Below are the code and all the weights of a small trained network. Each question names an input and a target symbol and asks about switching units off, where a switched-off unit gives its printed mean instead of its output.

import numpy as np


def w(rows, s, z=0):
    codes = np.array(rows[::2]) - 128.0
    scale = np.full(codes.shape[1], s)
    scale[-1] = z or s
    return codes * scale


def softmax(a):
    e = np.exp(a - a.max(-1, keepdims=True))
    return e / e.sum(-1, keepdims=True)


def log_softmax(a):
    a = a - a.max(-1, keepdims=True)
    return a - np.log(np.exp(a).sum(-1, keepdims=True))


def net(x, mask):
    ids = ['αβγεζηθξπστφ'.index(c) for c in x.split()]
    T = len(ids)
    res = E[ids] + P[:T]
    u = 0
    for l in range(3):
        r = res
        for j in range(2):
            rows = slice(2 * j, 2 * j + 2)
            q, k, v = (r @ M[l][rows].T for M in (Q, K, V))
            z = softmax(np.where(np.tri(T) > 0, q @ k.T / 2**0.5, -1e9)) @ v
            o = O[l][rows]
            res = res + np.where(mask[u + j], z, o[:, -1]) @ o[:, :-1]
        u += 2
    return log_softmax(res[-1] @ U[:, :-1].T + U[:, -1])


Q, K, V, O = {}, {}, {}, {}
E = w([
[198,98,154,156,140,176,157,115,176,156,84],'α',
[120,147,68,184,79,117,108,149,129,59,150],'β',
[171,157,81,223,144,153,110,123,136,125,112],'γ',
[195,101,104,187,137,167,137,242,200,115,119],'ε',
[142,126,126,212,152,72,103,77,156,6,125],'ζ',
[191,107,184,219,108,137,103,134,102,154,159],'η',
[118,65,119,157,139,75,39,150,131,52,130],'θ',
[147,171,128,192,98,111,198,128,119,129,116],'ξ',
[112,161,69,162,131,175,101,110,197,54,44],'π',
[159,113,143,114,179,158,65,110,97,194,60],'σ',
[128,110,162,193,100,166,77,188,127,70,105],'τ',
[152,91,94,95,88,57,129,116,95,122,147],'φ',
],0.018)
P = w([
[114,208,46,90,68,139,107,58,163,137,13],'0',
[211,19,95,133,130,180,101,114,255,47,118],'1',
[179,102,56,218,135,165,202,141,191,113,62],'2',
[72,153,26,60,92,193,202,82,130,50,132],'3',
[119,107,144,137,170,93,208,170,71,205,129],'4',
[127,118,126,166,134,105,160,182,84,186,74],'5',
[74,166,16,167,41,24,165,185,80,108,137],'6',
[70,161,131,139,92,3,126,125,50,158,65],'7',
[107,123,124,168,101,24,98,226,139,118,37],'8',
[121,205,92,248,56,12,124,197,166,76,40],'9',
],0.0072)
Q[0] = w([
[177,93,2,129,106,101,149,115,73,155,153],'0.h1',
[155,37,101,213,87,87,133,167,70,107,39],'0.h1',
[181,58,148,219,89,84,99,118,115,155,34],'0.h2',
[137,118,190,92,171,106,71,128,118,174,101],'0.h2',
],0.0067)
K[0] = w([
[182,145,165,77,159,84,189,187,87,172,177],'0.h1',
[118,126,162,113,34,42,134,198,4,85,77],'0.h1',
[2,168,63,94,101,80,115,187,54,167,60],'0.h2',
[121,170,42,160,144,208,131,129,132,82,143],'0.h2',
],0.0059)
V[0] = w([
[160,132,116,47,68,85,244,132,147,157,101],'0.h1',
[101,110,155,131,24,120,3,108,123,107,65],'0.h1',
[91,100,65,53,130,77,48,131,127,162,135],'0.h2',
[115,206,57,159,115,155,98,152,72,162,176],'0.h2',
],0.0064)
O[0] = w([
[167,117,213,164,123,187,124,137,128,42,90,70],'0.h1',
[101,122,141,147,110,123,116,136,64,153,148,252],'0.h1',
[160,111,52,125,174,113,151,156,6,153,92,60],'0.h2',
[126,181,89,45,11,101,158,166,156,111,174,137],'0.h2',
],0.012,0.0037)
Q[1] = w([
[84,180,170,11,187,190,86,141,136,84,160],'1.h1',
[157,82,119,76,166,132,154,104,133,139,233],'1.h1',
[136,79,148,141,77,3,158,146,169,148,46],'1.h2',
[179,130,89,242,80,106,85,109,145,161,77],'1.h2',
],0.0055)
K[1] = w([
[213,45,68,87,148,171,115,151,109,82,179],'1.h1',
[197,78,111,127,154,205,164,175,174,127,194],'1.h1',
[117,253,59,108,134,137,140,209,146,190,129],'1.h2',
[16,154,202,82,58,117,93,144,117,176,48],'1.h2',
],0.0054)
V[1] = w([
[90,206,97,136,215,71,128,62,134,2,55],'1.h1',
[176,15,202,164,122,107,5,78,112,150,171],'1.h1',
[244,144,70,116,146,94,191,92,184,178,175],'1.h2',
[86,213,97,106,123,168,72,61,84,169,71],'1.h2',
],0.0064)
O[1] = w([
[220,24,151,20,153,72,77,110,184,146,134,252],'1.h1',
[172,191,101,242,181,124,201,84,143,194,105,116],'1.h1',
[222,195,148,132,226,127,23,141,54,150,202,115],'1.h2',
[124,186,119,2,185,115,183,101,120,172,145,80],'1.h2',
],0.0089,0.0031)
Q[2] = w([
[150,174,141,178,80,127,157,112,80,160,159],'2.h1',
[198,119,140,107,88,130,157,106,121,134,255],'2.h1',
[69,150,182,114,216,176,124,137,112,96,155],'2.h2',
[115,120,70,122,143,86,134,162,151,97,96],'2.h2',
],0.0068)
K[2] = w([
[156,139,203,91,149,134,228,106,46,158,253],'2.h1',
[138,56,138,140,148,115,219,41,53,178,136],'2.h1',
[144,38,21,172,160,166,173,144,130,146,186],'2.h2',
[177,184,149,148,159,93,75,197,105,156,81],'2.h2',
],0.0053)
V[2] = w([
[142,151,199,126,192,72,200,46,114,145,102],'2.h1',
[52,94,108,98,155,179,131,103,152,90,64],'2.h1',
[108,96,23,155,189,81,120,238,174,110,164],'2.h2',
[110,109,145,112,194,253,95,144,156,180,54],'2.h2',
],0.0058)
O[2] = w([
[120,95,84,134,149,169,76,172,206,147,47,3],'2.h1',
[103,116,178,62,51,114,160,90,63,211,87,125],'2.h1',
[254,105,96,116,59,191,194,89,98,197,216,199],'2.h2',
[203,243,168,95,76,5,190,114,103,215,29,117],'2.h2',
],0.0079,0.0068)
U = w([
[149,138,136,188,105,82,105,137,114,142,97,51],'α',
[123,86,117,124,130,149,168,137,85,109,174,81],'β',
[139,154,118,125,158,128,105,156,97,126,186,218],'γ',
[212,127,130,193,39,106,127,99,93,144,158,134],'ε',
[147,47,100,167,121,112,118,115,161,169,162,133],'ζ',
[109,148,103,205,159,148,114,136,114,120,155,149],'η',
[144,52,58,177,136,115,170,122,58,169,155,1],'θ',
[107,107,201,152,131,130,136,153,139,77,142,175],'ξ',
[161,85,140,99,71,88,159,117,125,165,151,3],'π',
[155,159,107,128,170,82,163,159,78,130,132,220],'σ',
[70,75,118,186,81,107,198,117,135,174,169,193],'τ',
[169,45,119,173,137,168,163,138,2,59,54,210],'φ',
],0.0056,0.003)

Each question gives the input, a string of symbols that net reads in full, and the target symbol t.
The units are the heads (2 rows each of Q, K, V and O). Each row of codes is followed by its name. A weight is (code - 128) times the scale printed after its matrix; where a second scale follows, it is the last column's (O and U).
mask holds one flag per head, layer by layer. A switched-off head (its flag False) gives its mean, the last column of its rows in O, instead of its output. The means were averaged over made-up inputs and are rounded, as every weight is.
A unit's drop is (log p(t) with every unit on - log p(t) with that unit switched off) / (log p(t) with every unit on - log p(t) with every unit switched off).
The circuit of an input: a set's keep is (log p(t) with only the set's units on - log p(t) with every unit switched off) / (log p(t) with every unit on - log p(t) with every unit switched off). Starting from all 6 units, units are removed one at a time, each time the one whose removal leaves the highest keep (on an exact tie, the one counted first), for as long as the keep stays at least 0.8.
circuit, biggest first: the units of the circuit, biggest drop first
most important unit: the unit with the biggest drop
heads that matter: for each layer, one digit per head in row order, 1 if its drop is at least 0.15 and else 0, layers parted by /
drop when u is switched off: that unit's drop, to one decimal
input ζ ξ ξ, target ζ: circuit, biggest first => [1.h1 2.h1 0.h2]
input φ π η, target φ: most important unit => 0.h1
input ε θ ε τ, target ε: circuit, biggest first => [2.h2 2.h1]
input φ τ α, target φ: heads that matter => 11 / 00 / 00
input ε ζ ζ α φ π ε τ ζ η, target τ: circuit, biggest first => [1.h2 0.h1]
input ξ ε ζ α ζ ε α ξ α, target ξ: heads that matter => 11 / 00 / 01
input ζ φ γ, target ζ: circuit, biggest first => [1.h1 2.h1]
input σ ζ τ φ σ π ζ, target σ: circuit, biggest first => [1.h2 2.h2]
input ζ ζ θ, target ζ: heads that matter => 00 / 10 / 10
input ζ ζ ε β θ γ, target ζ: circuit, biggest first => [1.h1 2.h1 2.h2]
input ε φ ε α ε φ ε φ τ ξ, target φ: circuit, biggest first => [0.h2 0.h1]
input ξ ξ β, target ξ: circuit, biggest first => [2.h2 0.h1 0.h2]
input ε τ α ε, target ε: circuit, biggest first => [2.h2 1.h2]
input η σ ε, target η: circuit, biggest first => [1.h1 2.h1]
input ζ ζ η ζ, target ζ: heads that matter => 01 / 10 / 10
input ζ ε ε, target ζ: circuit, biggest first => [1.h1 0.h2]
input π ξ ξ, target π: most important unit => 1.h1
input τ ζ τ π ζ, target τ: circuit, biggest first => [1.h2 0.h1 0.h2]
input π ε γ, target π: circuit, biggest first => [1.h1 1.h2 2.h1]
input γ β η γ ε θ, target γ: circuit, biggest first => [1.h2 0.h2 0.h1 2.h1]
input τ ε τ ε τ ξ, target τ: most important unit => 1.h2
input ε ε ζ, target ε: heads that matter => 00 / 01 / 01
input τ ε ζ, target τ: heads that matter => 10 / 01 / 00
input ξ τ ξ ζ τ, target ξ: heads that matter => 01 / 00 / 01
input ζ τ ε α φ γ, target φ: drop when 1.h2 is switched off => 0.1
input φ ζ θ ε ε φ, target φ: drop when 0.h1 is switched off => 0.5
input ε ζ ε, target ε: drop when 2.h1 is switched off => 0.1
